Below are the code and all the weights of a small trained network. Each question names an input and a class and asks about switching units off, where a switched-off unit gives its printed mean instead of its output.

import numpy as np


def w(rows, s, z=0):
    codes = np.array(rows[::2]) - 128.0
    scale = np.full(codes.shape[1], s)
    scale[-1] = z or s
    return codes * scale


def norm(h):
    return h / np.sqrt((h * h).mean(-1, keepdims=True) + 1e-5)


def f(y):
    return y / 2 * (1 + np.tanh(0.7978845608 * (y + 0.044715 * y**3)))


def log_softmax(a):
    a = a - a.max(-1, keepdims=True)
    return a - np.log(np.exp(a).sum(-1, keepdims=True))


def net(x, mask):
    res = np.array(x, float).reshape(1, 5) / 4 @ E
    u = 0
    for l in range(2):
        y = f(norm(res) @ A[l][:, :-1].T + A[l][:, -1])
        res = res + np.where(mask[u : u + 14], y, B[l][:, -1]) @ B[l][:, :-1]
        u += 14
    return log_softmax(norm(res)[-1] @ U[:, :-1].T + U[:, -1])


A, B = {}, {}
E = w([
[89,112,148,186,107],'x0',
[156,43,101,184,254],'x1',
[65,161,192,100,216],'x2',
[119,27,176,66,100],'x3',
[180,149,177,147,131],'x4',
],0.0066)
A[0] = w([
[127,116,216,244,89,93],'L0N0',
[183,109,86,97,210,51],'L0N1',
[78,124,91,119,141,128],'L0N2',
[202,78,83,185,93,3],'L0N3',
[252,166,188,112,144,104],'L0N4',
[85,131,29,44,158,107],'L0N5',
[149,222,78,213,138,69],'L0N6',
[86,111,13,81,120,108],'L0N7',
[141,34,194,98,89,110],'L0N8',
[133,189,92,202,148,65],'L0N9',
[254,158,153,50,161,108],'L0N10',
[108,133,152,199,184,12],'L0N11',
[141,93,184,89,140,116],'L0N12',
[134,78,117,157,193,50],'L0N13',
],0.0097,0.0048)
B[0] = w([
[1,91,104,179,110,185],'L0N0',
[136,144,133,145,107,170],'L0N1',
[126,98,190,171,150,151],'L0N2',
[185,137,126,129,74,175],'L0N3',
[52,97,134,191,96,186],'L0N4',
[69,106,154,210,110,188],'L0N5',
[91,113,71,88,177,254],'L0N6',
[71,141,136,204,108,190],'L0N7',
[86,102,62,78,187,230],'L0N8',
[111,112,84,78,163,198],'L0N9',
[12,97,112,199,134,196],'L0N10',
[141,110,127,116,110,146],'L0N11',
[154,119,79,101,105,167],'L0N12',
[168,120,182,128,111,164],'L0N13',
],0.0094,0.0038)
A[1] = w([
[80,104,153,196,118,5],'L1N0',
[165,108,52,144,74,71],'L1N1',
[192,133,124,177,177,222],'L1N2',
[146,144,156,62,72,224],'L1N3',
[80,153,171,87,199,140],'L1N4',
[111,87,175,76,106,71],'L1N5',
[155,218,111,95,118,41],'L1N6',
[205,66,122,185,195,136],'L1N7',
[108,206,96,142,127,69],'L1N8',
[64,109,144,175,135,32],'L1N9',
[98,181,138,78,71,35],'L1N10',
[110,149,245,98,184,114],'L1N11',
[101,59,114,108,102,81],'L1N12',
[126,225,124,181,172,222],'L1N13',
],0.012,0.002)
B[1] = w([
[82,133,113,172,124,220],'L1N0',
[255,165,175,123,123,212],'L1N1',
[62,96,180,77,117,162],'L1N2',
[118,104,155,147,200,161],'L1N3',
[234,168,99,135,53,254],'L1N4',
[137,62,91,144,173,163],'L1N5',
[83,119,148,120,156,136],'L1N6',
[41,174,225,81,100,215],'L1N7',
[100,56,160,88,163,192],'L1N8',
[130,170,119,188,42,251],'L1N9',
[89,107,244,138,156,188],'L1N10',
[212,129,72,164,76,199],'L1N11',
[106,209,70,164,160,223],'L1N12',
[162,19,89,103,126,236],'L1N13',
],0.0083,0.0047)
U = w([
[81,113,251,78,149,176],'0',
[108,85,60,57,188,164],'1',
[91,115,125,185,97,116],'2',
[97,129,112,152,102,189],'3',
[223,152,134,114,95,174],'4',
[125,167,129,115,144,63],'5',
[138,197,148,93,175,2],'6',
],0.019,0.0085)

Each question gives the input, the list of numbers given to net, and the class t.
The units are the neurons (one row each of A and B). Each row of codes is followed by its name. A weight is (code - 128) times the scale printed after its matrix; where a second scale follows, it is the last column's (A, B and U).
mask holds one flag per neuron, layer by layer. A switched-off neuron (its flag False) gives its mean, the last column of its row in B, instead of its output. The means were averaged over made-up inputs and are rounded, as every weight is.
A unit's drop is (log p(t) with every unit on - log p(t) with that unit switched off) / (log p(t) with every unit on - log p(t) with every unit switched off).
The circuit of an input: a set's keep is (log p(t) with only the set's units on - log p(t) with every unit switched off) / (log p(t) with every unit on - log p(t) with every unit switched off). Starting from the 12 units with the biggest drops (on a tie, the unit counted first), units are removed one at a time, each time the one whose removal leaves the highest keep (on an exact tie, the one counted first), for as long as the keep stays at least 0.8.
units of the circuit, in order: the units of the circuit, biggest drop first
most important unit: the unit with the biggest drop
top k neurons: the k neurons with the biggest drops, biggest first
k most important neurons of layer l: the k neurons of layer l with the biggest drops, biggest first
input [-8,1,-4,1,4], class 3: most important neuron of layer 0 => L0N10
input [7,-5,8,-8,-6], class 1: units of the circuit, in order => L1N13, L1N8, L0N4, L0N10
input [0,5,-7,4,6], class 4: top 3 neurons => L0N3, L1N1, L0N5
input [-1,8,-7,-8,3], class 0: 2 most important neurons of layer 0 => L0N8, L0N13
input [-5,-7,0,8,4], class 1: units of the circuit, in order => L0N8, L1N5
input [-1,4,4,2,-5], class 2: units of the circuit, in order => L0N5, L1N9
input [8,3,8,-8,-7], class 1: units of the circuit, in order => L1N13, L0N9
input [3,-2,-4,3,2], class 4: top 4 neurons => L1N1, L0N6, L0N10, L0N3
input [-7,5,8,-2,8], class 2: top 3 neurons => L0N10, L0N4, L1N1
input [1,-1,2,-5,5], class 1: top 2 neurons => L0N6, L0N9
input [-2,-7,-7,6,4], class 0: units of the circuit, in order => L1N10, L1N3
input [-4,2,4,-1,4], class 2: 2 most important neurons of layer 0 => L0N10, L0N4
input [-6,-5,-7,-5,-5], class 4: top 2 neurons => L1N1, L0N0
input [2,-1,4,-5,-2], class 1: most important unit => L0N6
input [-6,-1,1,-8,-6], class 1: top 2 neurons => L0N6, L1N13
input [3,8,5,-2,8], class 0: top 2 neurons => L1N7, L1N2
input [-6,-5,-2,-4,-6], class 2: units of the circuit, in order => L0N5, L0N7
input [-3,-5,-2,2,4], class 0: 4 most important neurons of layer 1 => L1N10, L1N4, L1N11, L1N3
input [-1,5,8,1,-4], class 4: 2 most important neurons of layer 1 => L1N11, L1N4
input [-4,5,7,-1,5], class 4: units of the circuit, in order => L1N4
input [-6,-2,6,3,-2], class 3: top 2 neurons => L0N5, L0N10
input [1,-6,4,-4,6], class 0: 2 most important neurons of layer 1 => L1N10, L1N8
input [1,-6,7,-3,3], class 4: top 2 neurons => L1N11, L1N4
input [-4,4,8,-4,8], class 2: 2 most important neurons of layer 0 => L0N4, L0N10
input [-2,-8,5,-8,2], class 0: top 2 neurons => L1N10, L0N8
